Here is a tiny trained network, its code and every weight. The questions are about switching its units off for an input and a class, where a switched-off unit gives its printed mean instead of its output.

import numpy as np


def w(rows, s, z=0):
    codes = np.array(rows[::2]) - 128.0
    scale = np.full(codes.shape[1], s)
    scale[-1] = z or s
    return codes * scale


def norm(h):
    return h / np.sqrt((h * h).mean(-1, keepdims=True) + 1e-5)


def f(y):
    return y / 2 * (1 + np.tanh(0.7978845608 * (y + 0.044715 * y**3)))


def log_softmax(a):
    a = a - a.max(-1, keepdims=True)
    return a - np.log(np.exp(a).sum(-1, keepdims=True))


def net(x, mask):
    res = np.array(x, float).reshape(1, 7) / 4 @ E
    u = 0
    for l in range(2):
        y = f(norm(res) @ A[l][:, :-1].T + A[l][:, -1])
        res = res + np.where(mask[u : u + 3], y, B[l][:, -1]) @ B[l][:, :-1]
        u += 3
    return log_softmax(norm(res)[-1] @ U[:, :-1].T + U[:, -1])


A, B = {}, {}
E = w([
[129,126,128,130],'x0',
[44,138,104,144],'x1',
[146,140,145,251],'x2',
[128,127,129,130],'x3',
[131,135,128,125],'x4',
[127,126,129,128],'x5',
[127,122,127,129],'x6',
],0.0011)
A[0] = w([
[223,167,141,134,117],'0.n1',
[120,122,153,146,170],'0.n2',
[253,124,184,100,5],'0.n3',
],0.0039,0.0015)
B[0] = w([
[107,70,134,49,233],'0.n1',
[146,195,74,39,176],'0.n2',
[5,29,27,92,255],'0.n3',
],0.0031,0.00076)
A[1] = w([
[127,100,140,179,254],'1.n1',
[103,136,129,4,250],'1.n2',
[31,190,120,156,2],'1.n3',
],0.0039,0.00037)
B[1] = w([
[171,191,170,68,141],'1.n1',
[164,186,163,214,249],'1.n2',
[140,4,98,28,164],'1.n3',
],0.0035,0.002)
U = w([
[212,247,255,220,253],'0',
[33,8,77,28,3],'1',
],0.0044,0.00038)

Each question gives the input, the list of numbers given to net, and the class t.
The units are the neurons (one row each of A and B). Each row of codes is followed by its name. A weight is (code - 128) times the scale printed after its matrix; where a second scale follows, it is the last column's (A, B and U).
mask holds one flag per neuron, layer by layer. A switched-off neuron (its flag False) gives its mean, the last column of its row in B, instead of its output. The means were averaged over made-up inputs and are rounded, as every weight is.
A unit's drop is (log p(t) with every unit on - log p(t) with that unit switched off) / (log p(t) with every unit on - log p(t) with every unit switched off).
The circuit of an input: a set's keep is (log p(t) with only the set's units on - log p(t) with every unit switched off) / (log p(t) with every unit on - log p(t) with every unit switched off). Starting from all 6 units, units are removed one at a time, each time the one whose removal leaves the highest keep (on an exact tie, the one counted first), for as long as the keep stays at least 0.8.
units of the circuit, in order: the units of the circuit, biggest drop first
top k neurons: the k neurons with the biggest drops, biggest first
drop when u is switched off: that unit's drop, to one decimal
input [-5,3,-6,-6,7,5,0], class 0: top 2 neurons : 1.n2, 0.n3
input [5,4,-8,-4,-3,-1,-5], class 0: units of the circuit, in order : 1.n2, 0.n3
input [3,7,5,5,4,-8,-7], class 1: units of the circuit, in order : 1.n3
input [-1,-4,-7,2,-8,1,8], class 0: top 2 neurons : 1.n2, 1.n3
input [1,3,-3,-7,-2,8,-7], class 0: top 2 neurons : 0.n3, 1.n2
input [-5,-8,5,7,-3,8,0], class 1: top 2 neurons : 0.n3, 1.n2
input [-4,-6,5,-7,-3,-8,0], class 1: top 3 neurons : 0.n3, 1.n2, 0.n1
input [4,8,5,0,8,-3,-6], class 1: top 2 neurons : 1.n2, 1.n3
input [-6,-2,-5,1,7,-6,8], class 0: drop when 0.n1 is switched off : 0.0
input [-7,-7,0,-2,0,-3,-2], class 1: drop when 0.n3 is switched off : 2.0
input [6,-5,3,-2,-6,4,-7], class 1: drop when 0.n3 is switched off : 1.3
